Each row has a name. After each piece below comes the name of the row it's from, unless a question asks for something else. Each question is about the rows just above it. Places in a row count from 1.

Columns, left to right: Z S F N Y T G H L
q_4: [115  98  97 104 160  80 122 106 168]
q_337: [159 106 154 159  95 114  75 157 133]
q_84: [178  96 132 117 152 107  72 135  96]
q_961: [121 152 120 151 105 140 202 103 122]
q_683: [126 142 133 118 142  98  58 142 142]
q_789: [113 148 148 107 148 193 148 104 124]
q_511: [142 131 154 152  64 143 117 103 169]
q_247: [ 85 136 155 123  81 149  84 128 157]
q_793: [ 95 134 126  81 129  95 108  86 176]
Every place of [95] in q_793: => 1 6
Repeated in q_84: => [96]
Which value appears more than once in q_789? => [148]
The value that q_683 holds more than once: => [142]

Columns, left to right: U A J V E Q
q_245: [197 136 119 174  90 105]
q_216: [193 134 107 169  89 104]
q_399: [181 131  86 156  89 103]
q_840: [201 139 145 181  95 108]
q_625: [174 130  77 150  91 104]
q_53: [198 140 171 184 104 113]
q_520: [188 133 103 163 103 103]
q_555: [200 139 158 184 100 110]
q_50: [200 137 132 178  93 106]
Repeated in q_520: => [103]
[103 108 104 113] is in which column, read top down? => Q

Columns, left to right: P D M X C K
q_355: [155 108 155 152 187 151]
q_331: [129 179 136  95 102  80]
q_129: [156 156 156 125 156 166]
q_780: [131 172 162 127 183 148]
q_669: [116  89 192 128 133  94]
q_778: [156 108 187 155 152 151]
q_811: [154 180 136 124  74 124]
q_183: [125  85  93 130  75 105]
q_561: [156 118 159 123  73  83]
q_624: [193 139 157 123  96 141]
q_346: [153 118 156 125  75 156]
Which column holds [187 102 156 183 133 152] top down? => C
At which places does q_811 hold [124]? => 4 6
Put [187 152 156 108 151 155] back in order: which row is it? => q_778
Places of [156] in row q_129: => 1 2 3 5
[ 94 133 128 192  89 116] is which row reordered? => q_669
The rest of the row after [129 179 136]: => [ 95 102  80]
At which places does q_346 hold [153]? => 1

Columns, left to right: Lik veb siro rop kuzir mef kuvi Peb
q_512: [121 130 140 124 106 135 100 150]
q_37: [113 114 109 133 114 104 137  92]
q_672: [132 127 126 101 115 145  71 125]
q_188: [105 125 140 124 106 135  99 131]
q_959: [105 125 122  70 103 113  81 131]
q_583: [105 114 114  92 109 113 137 133]
[133 137 113 109  92 114 114 105] is which row reordered? => q_583
After [140 124 106 135 100], its row goes on with => [150]
The rest of the row after [ 70 103 113  81]: => [131]
Which row holds these entries in another order? [ 92 104 109 113 114 114 133 137] => q_37
Go on from [105 114] to the end of its row. => [114  92 109 113 137 133]
The rest of the row after [ 92 109 113]: => [137 133]

Columns, left to right: Rud rusa pobog fusod Luv Kuzi Moni Libuz
q_853: [115 150  75 130 144 107 145  80]
q_9: [122 154 149 123  95 161 150 140]
q_286: [ 76 154 124 117 137 153 152 113]
q_565: [ 55 155 127 116 137 153 152 114]
q_134: [130 113 114 167 138 164 139 107]
q_575: [122 153 149 123  95 162 144 167]
The rest of the row after [122 153 149 123  95]: => [162 144 167]
Which column holds [127 114 149] top down? => pobog
Go on from [ 75 130] to the end of its row. => [144 107 145  80]
The rest of the row after [123  95 161 150]: => [140]
Put [ 95 122 123 140 149 150 154 161] back in order: which row is it? => q_9

Columns, left to right: lefak nulu pedus buvu fir Zet
q_397: [ 41 147 104 183  97  43]
q_237: [ 94 151 156  97 132 113]
q_74: [ 66 131 159 109 125  99]
q_799: [ 94 151 156  97 136 113]
q_38: [108 163  97  97 124 123]
q_670: [130 157 168  77 153 157]
q_132: [151 168 156  96 136 113]
q_168: [175 178 165  62 157 160]
q_413: [182 178 173  51 160 186]
q_807: [204 218 166  53 177 207]
After [ 53 177], its row goes on with => [207]
Repeated in q_38: => [97]
The rest of the row after [104 183]: => [97 43]
The rest of the row after [156  97 136]: => [113]

Columns, left to right: kabo zumu bulil Tefip
q_233: [127 188 194 190]
q_307: [129 186 194 212]
q_812: [129 183 202 196]
q_723: [127 204 204 203]
q_51: [129 185 192 194]
q_122: [128 184 196 204]
q_605: [128 200 205 213]
Which column holds this, read top down? [129 127 129 128 128] => kabo
Which column holds this, read top down? [186 183 204] => zumu
[194 194 202 204 192] is in which column, read top down? => bulil

Columns, left to right: fotud supib Zunen garub Mizos kole katum duf Mebi
q_962: [134 119 146 126  82  97  97 203 140]
q_638: [150 150 158 114  78 125  94 150 150]
q_178: [107  85 121 138 178 103 175  84 125]
q_906: [171 127 100 114  77 178  80 136 178]
q_543: [196 131 103  97 160 118 121 161 114]
q_378: [171 127 100 114  77 178 170 175 140]
q_882: [107 111 121 138 178 103 175  84 125]
q_170: [108 102 108 162 133 124 132  75 177]
q_782: [136 134 139 166 108 150 177  79 172]
q_59: [134 154 171 123  85 150 170 174 118]
q_465: [116 116  87 119 171 136 139  68 149]
Which column holds this, read top down? [178  77] => Mizos
Places of [150] in row q_638: => 1 2 8 9
After [170 174], its row goes on with => [118]
The value that q_170 holds more than once: => [108]
Which column holds this, read top down? [ 97  94 175  80 121 170 175 132 177] => katum
Go on from [136 134] to the end of its row. => [139 166 108 150 177  79 172]
Which value appears more than once in q_465? => [116]

Columns, left to right: muk tik Velus purez Gonu revig dogar biga
q_427: [ 63 184 150  52 168 174  50 145]
q_366: [ 64 179 174  53 123 196 115  65]
q_541: [ 68 145 196 182  99  60 118 173]
q_130: [ 62 193  55 163 128 101 198  58]
q_819: [ 63 186 143  58 177 158  56 162]
q_48: [ 66 149 193 174  87 174 128 182]
q_614: [ 62 168 191 112  49 138 196 144]
q_700: [ 62 125 175 192 182 134  69  50]
After [158  56], its row goes on with => [162]
Places of [174] in row q_48: => 4 6

